Below are the code and all the weights of a small trained network. Each question names an input and a class and asks about switching units off, where a switched-off unit gives its printed mean instead of its output.

import numpy as np


def w(rows, s, z=0):
    codes = np.array(rows[::2]) - 128.0
    scale = np.full(codes.shape[1], s)
    scale[-1] = z or s
    return codes * scale


def norm(h):
    return h / np.sqrt((h * h).mean(-1, keepdims=True) + 1e-5)


def f(y):
    return y / 2 * (1 + np.tanh(0.7978845608 * (y + 0.044715 * y**3)))


def log_softmax(a):
    a = a - a.max(-1, keepdims=True)
    return a - np.log(np.exp(a).sum(-1, keepdims=True))


def net(x, mask):
    res = np.array(x, float).reshape(1, 7) / 4 @ E
    u = 0
    for l in range(4):
        y = f(norm(res) @ A[l][:, :-1].T + A[l][:, -1])
        res = res + np.where(mask[u : u + 8], y, B[l][:, -1]) @ B[l][:, :-1]
        u += 8
    return log_softmax(norm(res)[-1] @ U[:, :-1].T + U[:, -1])


A, B = {}, {}
E = w([
[222,154,98,34],'x0',
[90,178,228,66],'x1',
[120,251,67,164],'x2',
[127,136,124,130],'x3',
[131,137,126,131],'x4',
[215,137,198,198],'x5',
[126,131,128,131],'x6',
],0.0021)
A[0] = w([
[117,104,150,53,118],'L0N0',
[174,56,37,143,68],'L0N1',
[234,210,50,37,115],'L0N2',
[115,254,106,169,103],'L0N3',
[166,59,11,200,6],'L0N4',
[38,114,93,69,113],'L0N5',
[114,63,151,122,123],'L0N6',
[19,99,21,38,73],'L0N7',
],0.0058,0.002)
B[0] = w([
[119,169,128,96,158],'L0N0',
[91,188,208,35,161],'L0N1',
[134,42,184,36,252],'L0N2',
[149,104,15,63,181],'L0N3',
[91,253,203,86,167],'L0N4',
[185,174,177,182,170],'L0N5',
[53,117,56,125,152],'L0N6',
[236,114,174,217,212],'L0N7',
],0.0044,0.0032)
A[1] = w([
[240,141,144,3,196],'L1N0',
[109,78,82,117,111],'L1N1',
[116,194,141,193,3],'L1N2',
[196,132,136,194,135],'L1N3',
[222,173,104,205,93],'L1N4',
[142,202,55,168,5],'L1N5',
[109,90,99,152,41],'L1N6',
[104,202,189,117,88],'L1N7',
],0.0032,0.0012)
B[1] = w([
[38,86,145,252,252],'L1N0',
[121,147,72,116,120],'L1N1',
[107,81,154,51,109],'L1N2',
[185,86,198,210,140],'L1N3',
[180,38,95,125,133],'L1N4',
[169,121,93,74,104],'L1N5',
[102,119,132,71,106],'L1N6',
[117,175,122,107,132],'L1N7',
],0.0027,0.0028)
A[2] = w([
[233,132,94,104,84],'L2N0',
[45,33,254,155,156],'L2N1',
[131,177,226,181,154],'L2N2',
[85,86,165,53,116],'L2N3',
[128,195,160,95,109],'L2N4',
[203,95,143,235,36],'L2N5',
[25,128,122,196,8],'L2N6',
[220,100,166,13,75],'L2N7',
],0.0037,0.0014)
B[2] = w([
[184,79,177,152,137],'L2N0',
[193,180,3,73,252],'L2N1',
[193,143,92,124,181],'L2N2',
[120,147,122,112,164],'L2N3',
[86,185,153,197,131],'L2N4',
[162,135,127,120,150],'L2N5',
[79,109,202,193,120],'L2N6',
[58,102,149,167,186],'L2N7',
],0.0038,0.003)
A[3] = w([
[74,119,107,195,160],'L3N0',
[95,214,159,85,149],'L3N1',
[28,161,144,102,171],'L3N2',
[95,87,109,127,31],'L3N3',
[111,2,24,117,183],'L3N4',
[80,125,84,232,252],'L3N5',
[145,162,177,93,170],'L3N6',
[81,148,145,185,101],'L3N7',
],0.0057,0.0014)
B[3] = w([
[133,42,161,5,126],'L3N0',
[144,216,157,177,173],'L3N1',
[201,150,130,134,158],'L3N2',
[128,164,43,135,106],'L3N3',
[164,228,108,87,254],'L3N4',
[134,121,197,36,181],'L3N5',
[38,182,115,247,176],'L3N6',
[145,63,220,72,105],'L3N7',
],0.0032,0.0024)
U = w([
[175,150,136,119,212],'0',
[93,231,186,183,116],'1',
[230,26,140,219,105],'2',
[153,131,130,105,176],'3',
[153,129,125,108,154],'4',
[123,132,9,96,90],'5',
[79,14,216,53,96],'6',
[2,8,60,215,2],'7',
],0.0075,0.0057)

Each question gives the input, the list of numbers given to net, and the class t.
The units are the neurons (one row each of A and B). Each row of codes is followed by its name. A weight is (code - 128) times the scale printed after its matrix; where a second scale follows, it is the last column's (A, B and U).
mask holds one flag per neuron, layer by layer. A switched-off neuron (its flag False) gives its mean, the last column of its row in B, instead of its output. The means were averaged over made-up inputs and are rounded, as every weight is.
A unit's drop is (log p(t) with every unit on - log p(t) with that unit switched off) / (log p(t) with every unit on - log p(t) with every unit switched off).
The circuit of an input: a set's keep is (log p(t) with only the set's units on - log p(t) with every unit switched off) / (log p(t) with every unit on - log p(t) with every unit switched off). Starting from the 12 units with the biggest drops (on a tie, the unit counted first), units are removed one at a time, each time the one whose removal leaves the highest keep (on an exact tie, the one counted first), for as long as the keep stays at least 0.8.
circuit, biggest first: the units of the circuit, biggest drop first
k most important neurons: the k neurons with the biggest drops, biggest first
k most important neurons of layer l: the k neurons of layer l with the biggest drops, biggest first
input [-6,0,-6,4,-6,-2,5], class 0: 2 most important neurons of layer 2 => [L2N1, L2N7]
input [-8,-7,1,3,1,-7,-4], class 6: circuit, biggest first => [L3N5, L3N0]
input [-1,-8,6,5,3,1,-5], class 1: 3 most important neurons of layer 0 => [L0N4, L0N1, L0N6]
input [7,0,-4,-6,1,3,-5], class 6: circuit, biggest first => [L0N2, L2N7]
input [-4,1,8,-3,-3,1,7], class 5: circuit, biggest first => [L0N3]
input [-1,3,-1,7,-5,7,-3], class 2: circuit, biggest first => [L0N4, L0N1]
input [-7,1,7,-3,1,5,2], class 5: circuit, biggest first => [L0N3, L0N7]
input [-6,8,-6,-4,-7,5,8], class 1: circuit, biggest first => [L2N1, L0N2, L3N6]
input [3,-6,6,-5,-3,-5,6], class 1: 3 most important neurons => [L0N4, L0N1, L2N1]
input [3,-7,4,-1,4,6,0], class 1: 4 most important neurons => [L0N4, L0N1, L0N7, L2N1]
input [7,-2,5,2,5,5,3], class 6: 2 most important neurons => [L0N2, L2N1]
input [-8,-4,-2,6,4,0,6], class 6: 3 most important neurons => [L0N2, L2N6, L3N0]
input [-7,3,-8,-4,-5,6,-1], class 5: 2 most important neurons => [L2N1, L0N7]
input [-7,3,-7,-6,-5,4,-1], class 5: 3 most important neurons => [L2N1, L1N0, L0N7]
input [-6,0,-2,-1,5,-8,1], class 2: circuit, biggest first => [L0N7]
input [-4,5,-2,-1,-3,-8,1], class 2: 4 most important neurons of layer 0 => [L0N7, L0N5, L0N4, L0N1]
input [5,7,-8,-1,-4,-5,-3], class 5: 2 most important neurons => [L2N1, L0N4]
input [5,-5,-4,-5,-3,-1,-4], class 1: 2 most important neurons => [L0N1, L0N4]
input [0,6,-7,-4,-4,2,-6], class 5: 2 most important neurons => [L2N1, L0N4]
input [-4,-6,-3,1,-6,-8,-2], class 2: most important neuron of layer 3 => [L3N4]
input [4,-8,4,1,7,0,7], class 1: 2 most important neurons => [L0N4, L2N1]
input [6,-8,-4,5,0,6,7], class 1: 3 most important neurons => [L0N4, L0N1, L0N7]
